Known rows, with every step that occurs
tetifu > dafon > fite > pevel > bina > palim > mevel: [  80  118 -482   -1  116   27  188 -145   18   87 -133 -344   24 -243
  266 -231 -148   56 -501 -147  257 -183  -62 -196  314  -46  109   61
  180 -403  -66 -153  120 -166   28  -69  293   78   50 -190   88  -27
  131 -166  -44  -73 -253  -40]
tetifu > dafon > fite > diri > mevel > palim: [ 130  183 -311  -24    5  -67  105 -313   99  160  -71  -39  111  -39
  308  -14 -106  162 -535 -148  249 -384   16   40  132   -2  137  170
  -11   27   31 -107  -30  -38  -16 -138  -63  111 -191 -173  -36   77
  -41 -151  -48   64  -81  -20]
fibinu > fite > diri > dafon > bina > pevel > palim > mevel > tetifu: [-184   51 -235   50  278   14  155  -73  253  133  -45 -265  -20 -159
  303  -47  101   79 -376 -119  446 -330  141    0  419   88  -49  -36
    7 -255 -386 -136  280 -328  -13  177 -351   50 -319 -226  -75  -14
  365 -103 -122   89   59   14]
mevel > diri > fibinu > fite > pevel > dafon > bina: [-179  102  -59  -15  -13  191  240  105  182  103  -18 -254  221 -164
  151 -196    7 -110 -390 -305  342 -361  122  -77  365   72  149  239
  -76  -37 -269 -197   51 -144  282  136   99   85  -72 -180   -5  -16
  144   40  -82  240  132 -119]
palim > mevel > tetifu > fite > fibinu > diri > dafon: [-186 -184 -203  -56  260  183  143  191  235  299  -20 -365  143 -157
   -2 -244  -60  -13 -536  -55  255 -364 -225   43  257 -195  -79  130
  195 -323 -251  -41  167 -279   51  -16   36  -66 -405 -250 -162  260
  292 -118 -225   18  -72   70]
palim > pevel > bina > dafon: [-142  160 -252  -66  -22   34  113 -162   73  161  -18 -189 -179  -14
   78  -29  -56   80 -230  -37  378 -380  138  -22  312  103   10  -30
  -10 -125  135   40  126 -309   58  173  365  110 -256 -212  299   58
  206  -65 -249  238 -180 -203]
mevel > palim > bina > dafon > fite: [  34   25 -378  -89   -2  124  138 -225  -38  324  100 -150  -42 -117
  271  183  -98  144 -327  152  360 -402   70 -123  285  -15  -14  213
  125 -259  -41  -12  294 -210 -170  -27  230   84 -285 -279  160  116
  213   25 -194  169 -117 -126]
mevel > tetifu > diri > palim: [ -61  173 -255   37  275   36  173 -215  183  125  182    8   92  -41
  132   42  -27  266 -361   18  229 -383  -54  -98  259   53   86  273
  177  248  108   -8  -11  -64  -45  -36   22  -64 -143 -271  -37  117
  -16  -15 -115  132   -9  -91]
tetifu > pevel > dafon > fite > diri > palim > mevel: [-145   52 -200 -274  341    2  224    0  -12  105 -222 -166   17 -104
  164  -94   -3  142 -495  -94  199 -197  148   15  317 -120  106 -237
  -39  -97  -67   12  -46 -250   68  -66  -50   71  -59 -157 -162  -46
   75  -27  -68   41   89   68]
fibinu > fite > pevel > bina > palim > mevel > diri > tetifu > dafon: [ -64  169 -521  261   90   59  302 -171  211   73 -177 -314  127 -187
  252 -412 -243  -76 -645 -336  223 -208 -174 -166  289  -49   51   27
   56 -288 -292 -177  253 -246  113   60  344  -38   71 -173   35  -26
  176  -87  -79  -69 -182   -1]
bina > mevel > tetifu > dafon > fite > fibinu > diri: [ -11    2 -197   11  118    9   69  -14  337  125  104 -119  254 -416
   12 -126 -103   41 -585 -108  322 -340 -182    7   78  -64  -13  225
  193 -195 -102 -127   -5  -22  148   83  -50   47 -222 -264  -59   34
  304  -44 -102  114 -129  -77]
tetifu > pevel > fite > fibinu > mevel > palim: [ 113  144 -396    0  124  -48   92 -234  143  227 -198  -93    1 -141
  -34  225   34   15 -557  128  243 -438  -17  -36  192 -200  -40  194
   95 -110   25 -135  140  -74 -169   64  141   62 -135 -500  172  216
  161 -194   11   -2 -114 -131]
bina > palim > mevel > tetifu > pevel: [  42   46 -447   99  320   90   75 -236   74  123  -39 -133   21 -392
   59   66  -89  189 -474 -132  165 -349  -94  -18  285  -83  -90 -223
   92 -173 -100    9  161 -279 -137  102  275 -136 -109 -169   51   71
  102  -89 -267   61  -64 -102]
dafon > bina > pevel > palim > mevel > diri > fite > fibinu > tetifu: [-204  -72  -24 -118  215  206  273  -75  245  126 -102 -112   49 -227
  135  -92   24   21 -517  -63  477 -396   56  198  260 -130 -146   57
   89 -481 -337 -165  355  -96  202   75  249  -14   88 -246  -37  -40
  317   82  -85   81  275  -55]
diri > palim > bina > pevel > fite > fibinu > tetifu > dafon: [-245  175 -474   42  135 -126  253 -131  106  206  -38   22  -62 -199
   17  -34   83   41 -488  225  332 -295    8 -209  219 -110  -37  284
  260 -168   66  -87  190  -41   80 -133  373  118 -103 -356  125   89
  304  -49   95   18 -192  -88]
bina > dafon > fite > fibinu > tetifu > pevel: [-180   62  -96 -175   62   -9  129   56  138  264  151  -61  -95 -300
    1   26    0 -115 -459   90  322 -362   57   43   89 -140   32   17
   61 -183  -86  -44  -49  -85  -58  231  212  154 -215 -410   57  166
  361  -47 -133  203 -128 -193]
mevel > palim > bina > pevel: [  30  125 -407   57   34   57   70 -425  -12  212   -9    9  -42 -134
  164  177  -33  159 -330  174  306 -466   87  -78  312   19  -48  109
  129 -100   31   15  415 -238  -93  -61  465   -1 -148 -298  165  152
  111   72 -213  112  -44 -168]
diri > fibinu > mevel > tetifu > fite > pevel > dafon > bina > palim: [-184  260 -303  -87  176   79  265  -39   44  212  253 -138  152 -398
  197  104    1   -3 -436 -338  351 -288    6 -122  167  -60  230  273
   99  -71 -352 -355   45 -191  242  -24  -36   54 -138 -141  -37  -44
   87  -19 -253  120   75 -110]
fite > pevel > bina > mevel: [  86  268 -238   75   37   14   72 -270   77  155  -67 -130    9   80
  138 -115  -89  -38 -349  -45  393 -248   16 -161  375  102   80  132
  100  -35  145  -88  119 -160  104  116  340   45  -47 -352   68   95
  160    7  -91   41 -117 -139]
fite > fibinu > diri > dafon > bina > pevel > palim > mevel > tetifu: [-167 -117 -273 -236  334  134  216  149  199  150  -97 -231  139 -314
  167 -138  120  225 -350  -95  470 -443  116  119  335  -83 -166   82
  156 -530 -256 -118  395 -281  -22   88   -7   34 -241 -393  -64   26
  386  -37 -258   76  242   20]
mevel > diri > fite > pevel > bina > palim: [ 110  171 -177  134 -101  177  206 -352   95  241 -110 -162   27 -160
  148 -197 -197   66 -407 -119  320 -230   -6  -92  260  -15  138  104
  136 -129 -175 -166   92  -95  282   71  430   78   91 -262  130   63
   14  -15 -120 -146  -75  -79]
dafon > fite > pevel > palim: [ -17  218 -126  -35   49   82   94 -108   23  103  -67 -174   65  -48
  118   52  -49  -30 -399  -49  266 -344  102  -35  323  -36   69  157
  -12 -145  118 -150  -66  -52  -80  120  114  159  -12 -231  -49   36
  122  -60  -41   28   34  -86]
palim > bina > pevel > dafon > fite > fibinu > tetifu > mevel: [-396   50 -109 -144  248   64  181   91  112  216   88 -129   96 -286
   55   -1   28 -164 -499  142  437 -348   97   11  207 -159   10  168
  123 -375  -96 -104  256 -106  161 -111  279  109 -124 -268  -39  101
  420  174 -144  232   70 -163]
mevel > diri > fite > dafon > bina > palim > pevel: [  58   17  -78 -108 -208   94  174   32  116  275  -61 -202  -51 -369
  203  -91  -31  290 -320 -255  294 -396   55   97  154  -25   -7    8
  157 -333 -102 -120  138 -134  251  -25  305   76 -183   55  374  -44
   61 -148 -292  102  -87 -117]
dafon > bina > pevel > palim > mevel > tetifu > fite > diri > fibinu: [-224   31 -285   42  287   48  144 -123  179   56  -78 -175  -69    5
  345   14   63  109 -584 -153  293 -293  -27   73  266   -9  100   19
  -27 -284 -317 -157  128 -269  249  -50 -245  -15  -72 -161 -164  -62
  229  -56 -106  119   54 -103]
fite > pevel > dafon > bina > mevel: [ -39  254 -185 -207  107   82  103  -21   22  142   90 -142   90 -124
  183  -44  -15   -1 -258 -238  456 -329  213  -68  332   93   96  103
    9  -50  -21 -144  154 -134  117  104  199   57  -86 -238  -59  -36
  159  170 -243  222  165 -135]
diri > mevel > tetifu > fite: [-167   79 -206  152  141   95   48 -226  134  175  114  -55   36   84
   73   -9 -104  -24 -518 -177  193 -416 -177  -27  251   21   49  256
   45   92   27 -113  -40  -90  -71   11   27  -66 -201  -32  -14  155
   58 -161  -63  250  -75  -39]
diri > tetifu > dafon > bina > palim > pevel: [ -67  227 -329  -65  -41  -87  202  -80   95   69  123 -133 -162 -378
  217  -51  -73  108 -385 -298  285 -397   98    9  129   20    0   -4
    4 -283    5 -100   95 -193  129  -89  486   76   34  -43  259 -120
   80  -56 -214  233 -107 -188]
mevel > palim > pevel > bina > dafon: [   3  190 -499 -123  -45   48  133 -296   13  199  -30 -146 -123  -53
  171  150  -55  249 -259  -71  340 -482  138  -13  252   61  -16   27
   22 -125  133    8  272 -337  -49   77  237   89 -265 -305  333   94
  120  -85 -330  153 -130 -197]
fibinu > mevel > palim > pevel > fite > dafon > bina: [ 148  135 -369 -128  -94  -72  155  -82  102  207 -139 -264    4  -82
  214  223  121  258 -350  -71  356 -492   46  -22  283   20  -65  227
  166 -263  180 -162  248 -193 -100  -46  -66  117 -351 -188  488  106
   86 -289 -116  176 -172 -107]
diri > palim > mevel > tetifu: [ -19  -28 -382   -6  381  144  181 -177   66  150  -29 -105  125 -116
  108  -10  -18  277 -428  -72  275 -317  -97  -76  440   28 -198   47
  195  -86  152   57  217 -258 -116  -81  226 -153 -186 -200  -72   91
   18  -61  -92   59   35   65]
diri > fibinu > tetifu > pevel > bina > mevel: [ -82  190  -79   66   72   -1  233 -247  175   69   84   -4  -42  -78
    2  -50  -60 -108 -389  -44  337 -341  -38  -57  326  -22  166   69
   -7   46   14 -104  -66 -183  212  155  274   47   78 -250  195  140
  248  -63  -99  260 -135 -224]
diri > tetifu > dafon > bina > pevel > palim: [-224  213 -351 -108   66   26  197  -97  132  -50  133   -1 -110 -185
  226 -110  -65   69 -364 -251  331 -475  199   68  257   33  121  166
  -87 -143  -35 -171  138  -65  -54   77  222  131  154 -167    7  -53
  217   60 -163  309   73 -151]
fibinu > fite > diri > tetifu > pevel > dafon: [-266  326 -101   94   95  -15  147 -116  223  107  -13  -83  -32 -130
   -5 -114  -83 -208 -472 -163  253 -322  131   56  219  -19  183 -162
 -278  179 -216  -85  -70 -218  180  227  -17   92  -77 -189 -148   86
  208   75 -149  195   31 -104]
fibinu > fite > dafon > bina > pevel > palim > mevel > diri > tetifu: [-225  -16 -291    3  106  101  268   96  244   80 -147 -220   70  -74
  342 -280  -27  102 -505 -292  299 -411  -11   98  363  -32  -65   49
    5 -430 -238 -187  408 -219  -73  153   38  -25  -92  -87   52  -47
  350  -98 -157  226   77   17]
bina > mevel > diri > fibinu > tetifu > dafon > fite > pevel: [ -32  104  -36   66  -18    4  255  -50  239  100  118 -133  264 -239
  138 -220 -140 -146 -580 -194  250 -294 -156  -19  114  -45  194  148
   75  -10 -118 -146 -193  -33  307   97  189   88  -94 -130    0   74
  129  -67 -130  151 -127 -147]
pevel > dafon > bina > mevel > tetifu > fite > diri > palim: [-205  245 -349 -159  219   -7  141  -84  104  203  178  -35   28  -38
  311   62  -29  205 -451 -321  355 -216   45  -94  228   52  190  163
   76   99 -192 -174   19 -148  226 -120 -430   32 -204 -170 -197 -125
  137  135 -123  130   77    0]
fite > diri > fibinu > tetifu > mevel: [-103  149   68  114  114   71  186 -124  232  171   90 -103  108    9
  145  -47  -90  -85 -543  -21  371 -255  -23   94  257  -78  107   37
  -40   55   15    9  -37 -184  340  -74  301   34 -143 -268 -191  261
  109  144 -175  101  -85 -149]
dafon > fite > fibinu > diri > tetifu > pevel: [ -83  -31   46  -82   30   -9  186   43  220  127  -82 -124    0 -198
  -10 -197  -55 -139 -615   45  221 -343  -39   99   98 -179   13   32
   13 -312  -52  -65  -69 -114  109   81  309  122   96 -387   17  127
  243  -61    6  138  -30  -87]
mevel > diri > dafon > bina > pevel > fite > fibinu > tetifu: [-129  -10 -137  -71  -21   -3  232   29  298  309   28 -238  -20 -129
  171 -216   66   -8 -359   82  440 -393   32   27  244  -16   17  230
  199 -318 -222 -144  118  -28  122  102  171  167 -283 -524  205  186
  330 -108   -2  175  -49 -113]
tetifu > dafon > fite > pevel: [  16  124 -192  -14  -32   26   54  -25   81   77   23 -212   55 -190
   85 -145  -90  -85 -452  -92  209 -329   24  -99  241   29  151  171
   70  -34  100  -76 -128  -20  -14   54  210  154  -78 -169   -3  123
   64  -94  -45  112 -205 -119]
fite > fibinu > mevel > tetifu > pevel > dafon > bina > palim: [-113  247 -397 -211  299   19  132   21  114  200   89   -3  128 -652
   28  186   87  155 -348 -231  432 -401  148    0  172  -83   13  122
  103 -182 -249 -241  169 -114    1   80   15   56 -187 -356   61  -77
  230   54 -235  154  194 -165]

Rows
[-106   59 -206   68  180  -71   91 -143   58  240 -130  -43  -50  -27
  236   41   40   50 -458   63  360 -282   84  -64  194   89   63  -43
  -16 -119 -109   15  -20 -228   -2   98 -144  106 -347 -186   83   44
  243  -89  -92  219  -49 -126]
palim > bina > dafon > fite > diri > mevel > tetifu > pevel
[-145  275 -394   11  182  -73   81 -226  171  -22  -49   92   61 -123
  311   -4   53  246 -412 -312  401 -423  194   85  218  153  117  120
  -72   18  -79 -176   64  -62   22   58 -269  118 -128 -158  -70 -111
  134  -20 -128  201  147 -102]
fite > diri > mevel > tetifu > dafon > bina > pevel > palim
[-271  202  -61 -192  372  -97  307  -86  175   60  160  -99  175 -249
   61  167   74  144 -379  -53  285 -399   54  -16  140    1  112  152
  109  118    5 -129 -108 -168   92  -13 -269   52 -238  -20  145  -97
   17 -143 -159  256  117  -63]
fibinu > mevel > tetifu > diri > palim > pevel > dafon > fite
[  67   -8 -407   45   88   90  308  -56  102   91 -233 -362  174 -246
  310 -381 -165   98 -576 -229  199 -190 -155 -125  274  -85  169  100
  143 -430 -195 -166   35 -162  260 -106  332   54   48 -172   97  -49
   83 -212  -62  -56 -183  -65]
tetifu > dafon > fite > pevel > bina > palim > mevel > diri > fibinu
[ 162  -25  -52 -231 -198   63  196  -84  122  199   -9 -153   18 -231
  188   64    9  276 -379 -204  371 -481   75  104  130  -58  -59   54
  162 -262  -34 -121  309 -262  207   -9   53   53 -131  -12  337   38
  117 -109 -362  128  -48  -58]
fibinu > diri > fite > dafon > bina > mevel > palim > pevel
[ -96  -54 -335  -55   22   11  200  198  110  190 -315 -297   71  113
  162 -137  -25  299 -567 -181   83 -348  -58   -8  280 -146  -37   88
  166 -180  324   17   51 -150   -1 -140  126   60 -263  -61  263  131
   58 -246 -138   64 -232   -6]
tetifu > mevel > diri > palim > pevel > fite > dafon
[ 216  136 -334 -144  -24  -11  189 -192    6  312   -2 -265   21  -20
  304  -65  -48   75 -309  -26  360 -339   41 -171  306   24  138  271
  199 -203   35 -183  119 -169  -52  -14  -10  162 -183 -416  179  175
  154 -232 -133  -18 -132  -53]
diri > dafon > fite > pevel > bina > mevel > palim
[ -82  217 -378   64  164  -35   93 -262  123  168 -139   14  -54   73
  194  -75   -9  157 -379 -136  382 -312  109  -10  245  149  152  -50
  -75  103  -28  -18  -17 -234   20  215 -162   95 -285 -349   65  109
  170  -88 -175  174  -48 -136]
fite > diri > mevel > tetifu > pevel > bina > dafon
[-213  290  -59  248  151   41  230  -62  152   81  -78 -168   69   62
  102   44   44 -199 -418  128  278 -359   59 -216  339  -72  153  360
  -61   -3 -141 -178   73 -140  158   73  148   36   21 -130  -25   32
  272  -25  -48   70   -3 -214]
tetifu > diri > fibinu > fite > pevel > palim > bina
[  68   46 -248   -5  333    3  235  -31  128  275  103 -392  102 -266
  307 -139  -29  111 -404   36  239 -273 -111 -107  167  -68  100   44
  255 -265 -243 -113   41 -194  -19    0    5  -28 -283 -247  -24  128
  106 -247 -272  -43  -74  -52]
bina > palim > mevel > tetifu > diri > dafon > fite > pevel
[-334  235 -443 -125  214   -6  240 -159   45  327   56   26   19 -207
   86  109  -11 -104 -526   54  348 -440   11   11   71 -212   44  265
   72 -219 -247 -224  441 -219   88 -159  279   11 -172 -302  -50   95
  279   93 -255  114  141 -101]
diri > tetifu > fite > fibinu > mevel > palim > bina > pevel > dafon
[ -82   59 -215   16  336  244  185   18  239  142  -23 -204  149 -114
   74  -64  -19  254 -357  -68  286 -484 -111  117  277  -82   55  179
   81  -91  -65 -127  139  -66   17   79 -252 -109 -199   18 -106  167
  179 -132 -351  105   90  -63]
pevel > palim > mevel > tetifu > diri > fite > dafon
[-212  212 -459 -147   52  -89  248 -136  108  325   -3 -122 -169  -18
  154  103  -33  -40 -554  -57  350 -407  -44   24   15 -148  -12  210
   66 -311  -65 -172  300 -319   66  -48  194   74 -244 -372  212   90
  266 -158 -225   82 -133 -144]
diri > tetifu > fite > fibinu > mevel > palim > pevel > bina > dafon
[-222  284 -105 -151  221 -123  271 -132   11  186   10   41   39 -160
  139  108    2    3 -428   29  370 -181  147 -112  246  -85  156  -89
   22   24 -112  -68  -45 -204  210  -53 -102  142 -102 -149  -23  -85
  245  157  -79  105   67  -42]
fibinu > tetifu > pevel > dafon > fite > diri > palim > bina > mevel
[  97   21 -458   74  247   41  287   36  244  222   14 -364   66 -153
  391 -109   65  372 -405  -36  285 -323 -218  -95  239  -35  100  270
  250 -388 -156 -206  148 -101  159 -116  -99  -90 -226 -209  169   73
  181 -306 -168  150 -166 -151]
pevel > fite > dafon > bina > palim > mevel > tetifu > diri > fibinu
[-219   30 -371 -139  199  106  261 -147   -1  169   77 -139   34 -142
  278   41  -91   21 -517   -4  299 -441  113   13  203 -113   75  139
   23 -326  -61 -103  370 -219    1 -205  214   61   42 -197   16  107
  207  116 -266  268  117 -112]
diri > tetifu > mevel > palim > bina > pevel > dafon > fite
[   9   37 -224 -247  -42  -69  184  157   70  204 -133  -94   52  -84
  295  -94   56  395 -345 -296  278 -361   58   -1  268   40  -78   69
  213 -194  197  -24  165 -191   76  -90  170   27 -291  -48  312 -113
   87 -124 -207  171  -44  -42]
fite > dafon > bina > mevel > diri > palim > pevel
